Here is a tiny trained network, its code and every weight. The questions are about switching its units off for an input and a target symbol, where a switched-off unit gives its printed mean instead of its output.

import numpy as np


def w(rows, s, z=0):
    codes = np.array(rows[::2]) - 128.0
    scale = np.full(codes.shape[1], s)
    scale[-1] = z or s
    return codes * scale


def f(y):
    return np.maximum(y, 0)


def softmax(a):
    e = np.exp(a - a.max(-1, keepdims=True))
    return e / e.sum(-1, keepdims=True)


def log_softmax(a):
    a = a - a.max(-1, keepdims=True)
    return a - np.log(np.exp(a).sum(-1, keepdims=True))


def net(x, mask):
    ids = ['αβδζηθλξπσψω'.index(c) for c in x.split()]
    T = len(ids)
    res = E[ids] + P[:T]
    u = 0
    for l in range(2):
        r = res
        for j in range(2):
            rows = slice(3 * j, 3 * j + 3)
            q, k, v = (r @ M[l][rows].T for M in (Q, K, V))
            z = softmax(np.where(np.tri(T) > 0, q @ k.T / 3**0.5, -1e9)) @ v
            o = O[l][rows]
            res = res + np.where(mask[u + j], z, o[:, -1]) @ o[:, :-1]
        u += 2
        y = f(res @ A[l][:, :-1].T + A[l][:, -1])
        res = res + np.where(mask[u : u + 4], y, B[l][:, -1]) @ B[l][:, :-1]
        u += 4
    return log_softmax(res[-1] @ U[:, :-1].T + U[:, -1])


Q, K, V, O, A, B = {}, {}, {}, {}, {}, {}
E = w([
[138,115,92,104],'α',
[176,175,88,141],'β',
[136,108,112,99],'δ',
[138,182,156,132],'ζ',
[122,106,111,106],'η',
[126,101,113,99],'θ',
[139,85,87,92],'λ',
[113,128,165,97],'ξ',
[191,101,120,52],'π',
[112,162,92,252],'σ',
[76,115,164,162],'ψ',
[93,61,119,140],'ω',
],0.019)
P = w([
[254,100,174,239],'0',
[134,159,132,145],'1',
[58,202,115,80],'2',
[44,187,81,78],'3',
[51,170,74,87],'4',
[86,129,90,110],'5',
[141,101,92,139],'6',
[218,48,119,176],'7',
],0.0058)
Q[0] = w([
[126,142,115,139],'0.h1',
[136,135,121,122],'0.h1',
[127,160,84,125],'0.h1',
[165,232,70,255],'0.h2',
[61,60,81,124],'0.h2',
[120,95,113,167],'0.h2',
],0.0088)
K[0] = w([
[124,154,139,136],'0.h1',
[151,129,100,129],'0.h1',
[177,219,121,129],'0.h1',
[203,253,18,18],'0.h2',
[47,64,253,86],'0.h2',
[74,124,179,90],'0.h2',
],0.0051)
V[0] = w([
[102,164,91,99],'0.h1',
[148,188,102,94],'0.h1',
[237,7,245,255],'0.h1',
[104,152,114,147],'0.h2',
[98,120,91,131],'0.h2',
[120,104,107,140],'0.h2',
],0.0074)
O[0] = w([
[165,106,145,139,133],'0.h1',
[141,93,145,104,247],'0.h1',
[1,211,65,81,142],'0.h1',
[145,125,130,156,72],'0.h2',
[141,116,115,133,110],'0.h2',
[136,112,119,110,140],'0.h2',
],0.0089,0.0013)
A[0] = w([
[40,81,80,30,129],'0.n1',
[182,254,249,86,105],'0.n2',
[190,212,125,50,2],'0.n3',
[32,62,179,193,230],'0.n4',
],0.0082,0.002)
B[0] = w([
[86,109,237,73,253],'0.n1',
[154,80,1,156,176],'0.n2',
[109,152,232,139,223],'0.n3',
[224,80,191,102,193],'0.n4',
],0.0099,0.0045)
Q[1] = w([
[154,41,70,161],'1.h1',
[138,223,152,253],'1.h1',
[140,57,177,159],'1.h1',
[161,13,150,78],'1.h2',
[68,128,124,88],'1.h2',
[121,176,134,151],'1.h2',
],0.019)
K[1] = w([
[255,104,74,138],'1.h1',
[40,174,19,125],'1.h1',
[168,35,101,125],'1.h1',
[165,28,135,186],'1.h2',
[70,119,198,198],'1.h2',
[113,179,100,67],'1.h2',
],0.017)
V[1] = w([
[103,35,87,89],'1.h1',
[161,194,166,97],'1.h1',
[73,67,138,207],'1.h1',
[150,200,94,110],'1.h2',
[108,135,137,251],'1.h2',
[106,136,77,78],'1.h2',
],0.016)
O[1] = w([
[38,86,115,176,158],'1.h1',
[157,145,47,40,183],'1.h1',
[108,135,244,175,71],'1.h1',
[163,142,91,186,65],'1.h2',
[154,245,103,47,4],'1.h2',
[166,90,168,213,113],'1.h2',
],0.011,0.012)
A[1] = w([
[136,45,134,157,155],'1.n1',
[173,52,112,247,116],'1.n2',
[222,85,123,159,82],'1.n3',
[147,158,47,246,255],'1.n4',
],0.011,0.0034)
B[1] = w([
[116,132,75,189,250],'1.n1',
[158,254,132,83,232],'1.n2',
[132,22,161,64,188],'1.n3',
[162,120,220,213,172],'1.n4',
],0.012,0.02)
U = w([
[224,138,170,190,234],'α',
[232,21,210,103,83],'β',
[147,128,147,130,108],'δ',
[163,95,155,126,2],'ζ',
[134,139,141,137,162],'η',
[126,142,130,139,139],'θ',
[115,200,92,178,157],'λ',
[132,142,138,145,171],'ξ',
[178,14,35,123,140],'π',
[142,188,121,70,72],'σ',
[104,82,245,2,160],'ψ',
[94,23,212,178,75],'ω',
],0.0049,0.0038)

Each question gives the input, a string of symbols that net reads in full, and the target symbol t.
The units are the heads (3 rows each of Q, K, V and O) and the neurons (one row each of A and B). Each row of codes is followed by its name. A weight is (code - 128) times the scale printed after its matrix; where a second scale follows, it is the last column's (O, A, B and U).
mask holds one flag per unit, layer by layer, with each layer's heads first. A switched-off unit (its flag False) gives its mean, the last column of its rows in O or B, instead of its output. The means were averaged over made-up inputs and are rounded, as every weight is.
A unit's drop is (log p(t) with every unit on - log p(t) with that unit switched off) / (log p(t) with every unit on - log p(t) with every unit switched off).
The circuit of an input: a set's keep is (log p(t) with only the set's units on - log p(t) with every unit switched off) / (log p(t) with every unit on - log p(t) with every unit switched off). Starting from all 12 units, units are removed one at a time, each time the one whose removal leaves the highest keep (on an exact tie, the one counted first), for as long as the keep stays at least 0.8.
circuit, biggest first: the units of the circuit, biggest drop first
unit that matters most: the unit with the biggest drop
k most important neurons: the k neurons with the biggest drops, biggest first
k most important neurons of layer l: the k neurons of layer l with the biggest drops, biggest first
which heads matter: for each layer, one digit per head in row order, 1 if its drop is at least 0.15 and else 0, layers parted by /
input β η π β η π σ δ, target σ: unit that matters most -> 0.n4
input π ω δ, target ω: circuit, biggest first -> (0.n1, 1.h1, 1.n2)
input π π β ω ζ, target α: circuit, biggest first -> (1.h2, 0.n2, 1.n4, 0.n1)
input β ψ π π, target ψ: circuit, biggest first -> (1.h2, 1.n1)
input π θ π π η ω, target ω: which heads matter -> 00 / 11
input π π π π ξ, target π: circuit, biggest first -> (1.h1, 0.n3, 1.n2)
input β λ π ψ ψ ω λ, target ω: which heads matter -> 00 / 11
input ψ ψ π ξ, target ψ: circuit, biggest first -> (1.n1, 1.h2)
input β π λ ζ α ψ λ, target ψ: circuit, biggest first -> (0.n4, 1.h2, 1.n1)
input β ψ η, target ψ: circuit, biggest first -> (1.h2, 1.n1)
input σ ξ ψ ψ π θ, target ψ: circuit, biggest first -> (0.n4, 1.h2, 1.n1, 0.h1)
input π β β δ ζ, target α: circuit, biggest first -> (0.n2, 1.n4, 1.h2)
input π σ θ η, target σ: 2 most important neurons of layer 0 -> (0.n4, 0.n3)
input λ β β δ β η β λ, target λ: unit that matters most -> 1.h1
input δ λ ψ ψ π α, target ψ: which heads matter -> 00 / 01
input λ η π α, target π: circuit, biggest first -> (1.h1, 0.n3)
input ψ σ β π, target σ: which heads matter -> 11 / 11
input σ δ ω δ λ, target ω: 2 most important neurons -> (0.n4, 0.n1)
input β π λ η π δ, target π: which heads matter -> 10 / 10
input θ π π ψ π η ω η, target ω: circuit, biggest first -> (0.n4, 1.h1)
input β ψ α, target ψ: unit that matters most -> 1.h2
input δ π π β, target α: which heads matter -> 10 / 01
input λ π π π ω η, target ω: circuit, biggest first -> (0.n4, 1.h2, 1.h1, 1.n2)
input ω π π π η ψ π η, target ψ: 3 most important neurons -> (0.n4, 1.n1, 0.n2)
input π π π π β π ξ, target π: circuit, biggest first -> (1.h1, 1.n2)
input ω π ω π ω β π, target ω: which heads matter -> 10 / 11
input β ζ β ω β π δ, target π: unit that matters most -> 0.h1
